[[4 4 6 5 5 3 5 4 6 6 4 6 5 4 6 6]
 [3 5 4 5 5 5 5 3 6 4 3 4 5 5 4 4]
 [5 5 8 4 5 6 4 4 4 3 5 3 5 4 8 4]
 [3 4 4 5 5 4 4 4 7 4 4 4 5 4 4 4]
 [5 4 4 4 5 5 4 5 5 4 5 4 5 4 4 4]
 [5 4 3 3 5 7 4 5 3 4 5 4 5 3 3 5]
 [5 4 6 4 5 1 4 5 5 5 5 5 5 4 6 5]] 4

[[44 45 42 64 15 91 92 49]
 [42 52 63 75 40 39 37 71]
 [40 18 41 75 54 88 32 60]
 [82 76 59 60 87 56 93 10]
 [72 66 49 70 43 46 78 36]
 [20  3 47 42 56 59 55 69]
 [54 73 69 96  6 56 23 72]
 [47 27 33 79 30 76 79 21]
 [66 40 41 30 10 34 68 41]] 40

[[65 67 79 63 65 42 53 41 49 53 34 50 41 42]
 [62 49 67 42 72 45 67 58 55 63 62 50 71 41]
 [62 52 72 37 81 43 48 68 37 86 45 67 62 52]
 [62 49 70 40 68 52 62 60 54 54 61 42 65 22]
 [67 79 51 64 49 62 41 64 37 56 33 59 36 58]] 79

[[530 472 459 358 519  68 674 263 203 457]
 [413  62 634 569 357 760 397 309 610 415]
 [499 822 312 422 554 302 463 696 408 517]
 [506 400 575 468 483 519 569 325 487 487]
 [317 425 251 490 264 369 134 831 456 317]] 425

[[6 5 4 3 6 7 4 4 6 4 3 4]
 [5 6 3 2 6 6 4 4 6 5 5 4]
 [4 4 5 6 5 5 5 4 5 4 4 5]
 [5 4 6 6 4 4 6 7 4 6 6 6]
 [5 5 6 7 3 3 5 6 4 5 6 5]
 [7 5 5 4 6 6 5 5 5 2 3 4]
 [4 4 6 7 4 4 5 4 4 4 5 5]
 [3 4 6 8 4 4 4 4 4 5 5 6]
 [6 5 5 4 6 6 4 4 5 3 3 4]
 [5 4 6 7 3 3 5 6 4 5 7 5]
 [3 3 6 8 3 3 6 7 3 6 8 6]
 [5 4 6 7 4 5 5 5 4 3 5 5]] 4
---
[[ 77 101 104  61 107  58 133  81  84  96 100 105 111  84  82 116]
 [135 110  65 106  98  53  64 113 103 173  72 108 148 111  64  82]
 [115  95  79  24  66 120  62  61 196 121  97 111 146  51  46 109]
 [ 66  64 114  49 124  87  84  54  88 101 103  38 125  21 164  67]
 [122  50 135  65 138  55  63  35  77 127  97 117 109  45  57  38]] → 38

[[511 291 529 524 702 237 593 598 508]
 [706 670 567 766 556 751 682 268 368]
 [370 533 644 642 482 744 597 550 622]
 [242 682 257 174 204 873 164 661 790]
 [259 298 749 672 728 503 624 694 359]
 [911 776 776 834 931 374 872 246 200]
 [130 318 247 204 147 692 169 857 881]] → 881

[[-602 -205  265   60  301  143]
 [ 889  661  334 -112  178 -152]
 [-555 -261  274   66  344  152]
 [-400 -436  445  172  351  230]
 [  42 -719  715  350  478  365]
 [-170 -669  592  253  511  310]
 [-559  937 -209 -363   15 -271]
 [-225 -621  520  294  452  330]] → 330

[[ 64  71 168  86 144 106  58 123]
 [120 121   6 196 222  52 235 196]
 [106 158  62  83 110 145 172 170]
 [235 175 231  49  64 188  52  48]
 [ 76 105 239  87 118 110  42  79]
 [243 216 183 180  84 157 113  69]
 [195 206  41 210 205  84 156 127]
 [227 195 168  81 131 106  80 102]
 [102 124  13 169 231  35 251 229]
 [221 239 168 212  91 183 142  74]
 [107  50 228  38  69 203  48  66]] → 66

[[4695 4543 5745 3610 4380 4685 3689 3093 6350 3478 3808 2162 4974]
 [5461 5500 4157 4633 5439 4107 3663 4157 4495 4920 4778 2313 4555]
 [5201 4365 6525 4447 5471 4463 4407 3591 7052 3507 4407 2611 5646]
 [5104 4249 4497 3682 4157 4579 3565 4073 4797 4151 4365 2363 5302]
 [5132 4617 4077 4157 4538 3464 4079 3954 5926 4157 4157 3368 4358]
 [4157 5855 4081 4493 5463 3730 3571 6510 3959 4157 5064 2459 4319]
 [4157 3633 3325 6017 4748 7049 5800 2273 5528 7159 4093 1948 3711]
 [5002 4408 4949 3573 4932 4043 3928 4067 5278 4157 3690 3763 5141]
 [4157 4645 4166 3513 4157 3273 3554 8251 3461 5699 4334 4863 4362]
 [5513 4157 4616 3665 5101 3319 3802 6639 4270 4566 4463 4157 4525]] → 4525
---
[2 2 5 8] ⇒ 8, 5

[-338  -92 -455 -543  541  617 -904] ⇒ 617, 541

[84 13 18 22] ⇒ 84, 22

[ 87   1  36 205 185] ⇒ 205, 185

[470 166 933 405 896 669 969] ⇒ 969, 933

[[246 399 488 955]
 [276 547 463  46]] ⇒ 955, 547

[4554 3359 9195 4275 7811 8340 2705] ⇒ 9195, 8340

[  7 -31 -11  35   1  24] ⇒ 35, 24

[22 46 18 23 99 25] ⇒ 99, 46
